Below are the code and all the weights of a small trained network. Each question names an input and a target symbol and asks about switching units off, where a switched-off unit gives its printed mean instead of its output.

import numpy as np


def w(rows, s, z=0):
    codes = np.array(rows[::2]) - 128.0
    scale = np.full(codes.shape[1], s)
    scale[-1] = z or s
    return codes * scale


def f(y):
    return np.maximum(y, 0)


def softmax(a):
    e = np.exp(a - a.max(-1, keepdims=True))
    return e / e.sum(-1, keepdims=True)


def log_softmax(a):
    a = a - a.max(-1, keepdims=True)
    return a - np.log(np.exp(a).sum(-1, keepdims=True))


def net(x, mask):
    ids = ['αβγεηθλμξπτφψω'.index(c) for c in x.split()]
    T = len(ids)
    res = E[ids] + P[:T]
    u = 0
    for l in range(2):
        r = res
        for j in range(2):
            rows = slice(2 * j, 2 * j + 2)
            q, k, v = (r @ M[l][rows].T for M in (Q, K, V))
            z = softmax(np.where(np.tri(T) > 0, q @ k.T / 2**0.5, -1e9)) @ v
            o = O[l][rows]
            res = res + np.where(mask[u + j], z, o[:, -1]) @ o[:, :-1]
        u += 2
        y = f(res @ A[l][:, :-1].T + A[l][:, -1])
        res = res + np.where(mask[u : u + 4], y, B[l][:, -1]) @ B[l][:, :-1]
        u += 4
    return log_softmax(res[-1] @ U[:, :-1].T + U[:, -1])


Q, K, V, O, A, B = {}, {}, {}, {}, {}, {}
E = w([
[77,125,138],'α',
[130,154,164],'β',
[116,21,212],'γ',
[167,238,144],'ε',
[84,60,42],'η',
[191,86,115],'θ',
[94,201,43],'λ',
[54,140,171],'μ',
[169,142,118],'ξ',
[176,168,58],'π',
[216,49,159],'τ',
[170,190,255],'φ',
[208,124,44],'ψ',
[168,131,123],'ω',
],0.012)
P = w([
[250,145,63],'0',
[224,149,79],'1',
[239,142,74],'2',
[248,136,69],'3',
[253,138,74],'4',
[253,145,76],'5',
],0.0033)
Q[0] = w([
[254,154,122],'L0H1',
[189,183,109],'L0H1',
[170,219,236],'L0H2',
[65,114,73],'L0H2',
],0.0094)
K[0] = w([
[164,173,47],'L0H1',
[163,124,52],'L0H1',
[194,254,202],'L0H2',
[91,13,115],'L0H2',
],0.0081)
V[0] = w([
[94,53,63],'L0H1',
[130,175,193],'L0H1',
[251,93,192],'L0H2',
[3,140,125],'L0H2',
],0.0054)
O[0] = w([
[147,79,26,245],'L0H1',
[32,130,181,2],'L0H1',
[254,144,148,99],'L0H2',
[42,152,69,71],'L0H2',
],0.006,0.002)
A[0] = w([
[10,90,53,254],'L0N1',
[173,71,132,238],'L0N2',
[209,172,68,204],'L0N3',
[175,43,144,165],'L0N4',
],0.012,0.005)
B[0] = w([
[249,160,254,248],'L0N1',
[37,55,100,211],'L0N2',
[223,98,55,239],'L0N3',
[2,31,145,186],'L0N4',
],0.0081,0.011)
Q[1] = w([
[77,251,75],'L1H1',
[104,254,97],'L1H1',
[218,159,122],'L1H2',
[80,171,66],'L1H2',
],0.0071)
K[1] = w([
[1,145,222],'L1H1',
[50,144,235],'L1H1',
[149,169,42],'L1H2',
[172,149,173],'L1H2',
],0.0076)
V[1] = w([
[182,128,125],'L1H1',
[116,157,51],'L1H1',
[97,114,2],'L1H2',
[158,239,16],'L1H2',
],0.0065)
O[1] = w([
[82,105,172,253],'L1H1',
[98,174,77,149],'L1H1',
[78,253,99,197],'L1H2',
[206,240,60,69],'L1H2',
],0.0058,0.0051)
A[1] = w([
[201,124,14,41],'L1N1',
[237,249,114,2],'L1N2',
[27,244,193,217],'L1N3',
[150,178,254,127],'L1N4',
],0.0079,0.0059)
B[1] = w([
[19,205,154,253],'L1N1',
[237,108,232,195],'L1N2',
[99,150,28,157],'L1N3',
[2,235,141,210],'L1N4',
],0.0084,0.0066)
U = w([
[89,130,180,49],'α',
[243,56,127,168],'β',
[38,81,176,1],'γ',
[216,189,169,1],'ε',
[136,120,197,148],'η',
[102,82,31,85],'θ',
[217,179,175,19],'λ',
[26,201,252,86],'μ',
[83,137,83,150],'ξ',
[167,239,69,186],'π',
[67,59,75,88],'τ',
[40,144,141,103],'φ',
[16,186,2,151],'ψ',
[97,120,55,177],'ω',
],0.0078,0.0068)

Each question gives the input, a string of symbols that net reads in full, and the target symbol t.
The units are the heads (2 rows each of Q, K, V and O) and the neurons (one row each of A and B). Each row of codes is followed by its name. A weight is (code - 128) times the scale printed after its matrix; where a second scale follows, it is the last column's (O, A, B and U).
mask holds one flag per unit, layer by layer, with each layer's heads first. A switched-off unit (its flag False) gives its mean, the last column of its rows in O or B, instead of its output. The means were averaged over made-up inputs and are rounded, as every weight is.
A unit's drop is (log p(t) with every unit on - log p(t) with that unit switched off) / (log p(t) with every unit on - log p(t) with every unit switched off).
The circuit of an input: a set's keep is (log p(t) with only the set's units on - log p(t) with every unit switched off) / (log p(t) with every unit on - log p(t) with every unit switched off). Starting from all 12 units, units are removed one at a time, each time the one whose removal leaves the highest keep (on an exact tie, the one counted first), for as long as the keep stays at least 0.8.
circuit, biggest first: the units of the circuit, biggest drop first
unit that matters most: the unit with the biggest drop
top k neurons: the k neurons with the biggest drops, biggest first
k most important neurons of layer l: the k neurons of layer l with the biggest drops, biggest first
heads that matter: for each layer, one digit per head in row order, 1 if its drop is at least 0.15 and else 0, layers parted by /
drop of u: that unit's drop, to one decimal
input η μ ω η ψ τ, target τ: top 2 neurons	(L0N4; L0N1)
input η η τ η η, target β: circuit, biggest first	(L0N1; L1N4)
input η μ η ξ ε, target ε: circuit, biggest first	(L1N2; L0N4; L0N2)
input μ ψ η μ ψ, target ψ: circuit, biggest first	(L0N1; L1N1; L0N3)
input μ μ μ, target μ: circuit, biggest first	(L1N4; L0N3)
input μ ψ φ, target π: top 2 neurons	(L0N1; L0N3)
input ψ ψ η η η λ, target ε: most important neuron of layer 0	(L0N2)
input α η φ, target β: heads that matter	01 / 01
input μ φ η, target μ: circuit, biggest first	(L0N1; L0H1; L0N3)
input ψ μ ξ, target ψ: circuit, biggest first	(L0N1; L1H2)
input μ α α, target μ: circuit, biggest first	(L0N3; L0H1)
input η β α ψ μ, target ψ: top 3 neurons	(L0N3; L1N3; L0N1)
input α ψ α, target ψ: 3 most important neurons of layer 0	(L0N3; L0N1; L0N4)
input γ ψ λ ε, target ε: 2 most important neurons of layer 0	(L0N4; L0N2)
input η η φ, target β: heads that matter	01 / 00
input ψ α α, target ψ: unit that matters most	L0N3
input η λ λ μ ε ψ, target ψ: top 2 neurons	(L0N1; L1N1)
input γ ψ μ, target ψ: 3 most important neurons of layer 0	(L0N1; L0N3; L0N2)
input π φ φ η, target μ: top 3 neurons	(L0N1; L0N3; L1N4)
input β η η λ θ λ, target λ: 2 most important neurons of layer 1	(L1N2; L1N1)
input μ φ π γ, target γ: drop of L1H2	0.4
input ξ ψ γ, target γ: drop of L1H2	0.3
input ω η η π, target π: drop of L0N1	0.9
input ξ η λ, target λ: drop of L1N2	0.6
input η η τ ψ ψ ξ, target ψ: 2 most important neurons of layer 1	(L1N1; L1N2)
